Q:
[[123 127 123 132]
 [130 144 115 156]
 [119 151 127 110]]
A: 123

Q:
[[120 118 132 127 148 137 115]
 [120 120 119 119 129 142 114]
 [112 117 126 118 146 152 107]]
A: 137

Q:
[[108 109 130 124 121 123]
 [149 129 120 135 140 128]
 [122 105 114 126 132 124]]
A: 121

Q:
[[121 102 137 128]
 [118 121 133 122]
 [127 127 128 128]]
A: 137

Q:
[[123 123 136 124 129 129]
 [119 139 100 153 129 122]
 [129 100 144 110 119 132]]
A: 129

Q:
[[142 125 143 126 137 150 119]
 [123 123 124 127 121 130 129]
 [114 122 104 124 114 110 131]]
A: 150
---
124	136	127	122	113	104
146	123	143	129	133	135
116	119	122	127	136	144
ans = 113

146	142	143	106	137
121	125	127	136	147
128	114	154	128	133
ans = 106

124	119	107	114
112	113	106	136
157	148	122	114
ans = 107

145	138	118	133	134	143
152	138	115	138	130	143
129	134	124	119	140	140
ans = 134

120	150	128	133
114	144	111	131
121	151	110	122
ans = 128

126	125	131	115
126	117	123	129
129	138	132	150
ans = 131

137	127	122	130
141	115	123	113
127	134	134	152
ans = 122
---
Q: [114 146 103 157 105]
A: 103

Q:
[[137 100 118 130 157 144]
 [120 152 126 116 128 126]
 [108 117 129 123 156 125]]
A: 123

Q: [107 143 126 152 123 139 116]
A: 123

Q:
[[137 125 134 141 114]
 [122 129  99 118 139]
 [140 127 121 126 128]]
A: 121

Q: [118 151 119 121 118 117]
A: 121

Q: [144 150 110 103 146 114]
A: 103

Q:
[[132 126 155 128]
 [117 113 120 122]]
A: 113

Q: [105 140 104 143]
A: 140

Q: [113 127 131 150 124]
A: 131
---
[149 120 124 128 125 123] ==> 125

[125 124 130 156 131 128 128] ==> 131

[120 117 106 121 119 125 124] ==> 119

[[125 125 136 129]
 [147 130 135 118]
 [101 132 114 149]] ==> 147

[[133 127 128 129 140 128 100]
 [103 128 129 130 116 128 135]
 [137 128 127 128 127 129 109]] ==> 140

[[155 141 153 107 149]
 [112 110 141 153 148]
 [118 108 148 137 145]] ==> 149
---
[154 122 152 108] → 108, 154

[122 119 154 124 140] → 140, 122

[112 134 111 151 102 103] → 103, 112

[106 109 146 106 139 152 107] → 107, 106

[[110 157 131 130 146]
 [136 120 140 134 113]] → 146, 136

[140 146 106 113] → 113, 140

[[116 149 118 132]
 [123 126 133 128]
 [137 131 114 115]] → 132, 137

[129 144 151 114 115] → 115, 129

[[118 137 138 152 152 119 144]
 [150  98 140 111 136 113 128]] → 144, 150
---
[[115 116 135 109 127]
 [117 110 141 106 124]] out 124

[[124 122 134 112 122]
 [125 123 132 103 129]
 [123 123 132 107 126]] out 126

[[123 115 106 132 121 118 127]
 [127 121 116 121 140 118 129]
 [126 137 120 108 101 119 125]] out 125

[[127 132 101 105 114 105 130]
 [114 106 112 103 121 115 103]] out 103

[106 103 130 139] out 139

[133 135 120 103 126 127] out 127

[150 106 137 113 127 131 126] out 126
---
[105, 133, 129, 122, 131] result: 131
[132, 99, 100, 122, 118] result: 118
[136, 129, 103, 143, 126] result: 126
[134, 137, 124, 110, 149] result: 149
[118, 117, 151, 139, 114] result: 114
[118, 120, 140, 155, 151] result: 151
[117, 121, 139, 133, 149] result: 149
[150, 116, 145, 128, 125] result: 125
---
((134, 127, 130, 133, 126, 130), (123, 144, 130, 127, 120, 142), (128, 112, 128, 151, 137, 120)) Out: 130
(136, 127, 126, 125, 105, 127) Out: 127
(106, 105, 142, 99) Out: 99
(139, 116, 137, 113, 112, 111, 103) Out: 103
((139, 134, 128, 148, 126, 131, 107), (133, 133, 130, 147, 114, 125, 105), (138, 134, 129, 149, 122, 129, 104)) Out: 107
(156, 137, 118, 102) Out: 102
(151, 147, 147, 142, 131) Out: 131
((125, 128, 133, 120, 123, 137), (123, 143, 129, 121, 145, 125), (112, 156, 105, 128, 147, 111)) Out: 137
---
[[126 125 115 140 130]
 [112 107 128 114 128]
 [105 120 139 134 130]] gives 112

[[150 128 138 135]
 [111 116 140 109]] gives 111

[[148 113 155 125 107 141]
 [138 130 106 122 119 127]] gives 138

[[120 111 133 113 134]
 [122 130 122 135 124]
 [150 131 135 129 137]] gives 122

[[123 137 141 124 144 137]
 [116 134 119 118 145 143]
 [139 108 126 115 137 153]] gives 116

[[127 141 143 137 118 148]
 [142 140 133 149 121 135]
 [113 122 133 146 131 147]] gives 142

[[133 111 149 137]
 [123 149 114 142]
 [156 132 135 141]] gives 123
---
[107, 132, 113, 146] Answer: 107, 146

[[123, 154, 130, 151, 123],
 [137, 123, 141, 110, 126]] Answer: 123, 126

[[136, 123, 135, 142, 127, 135, 139],
 [128, 109, 155, 126, 131, 141, 122],
 [134, 122, 127, 137, 128, 132, 137]] Answer: 136, 137

[155, 134, 142, 149, 123, 102, 144] Answer: 155, 144

[129, 128, 100, 106] Answer: 129, 106

[[131, 128, 122, 132, 126, 111],
 [119, 129, 134, 130, 127, 131],
 [125, 126, 141, 150, 116, 119]] Answer: 131, 119

[[134, 115, 147, 133, 130, 119, 122],
 [126, 122, 125, 121, 123, 106, 116],
 [128, 133, 126, 120, 115, 134, 141]] Answer: 134, 141
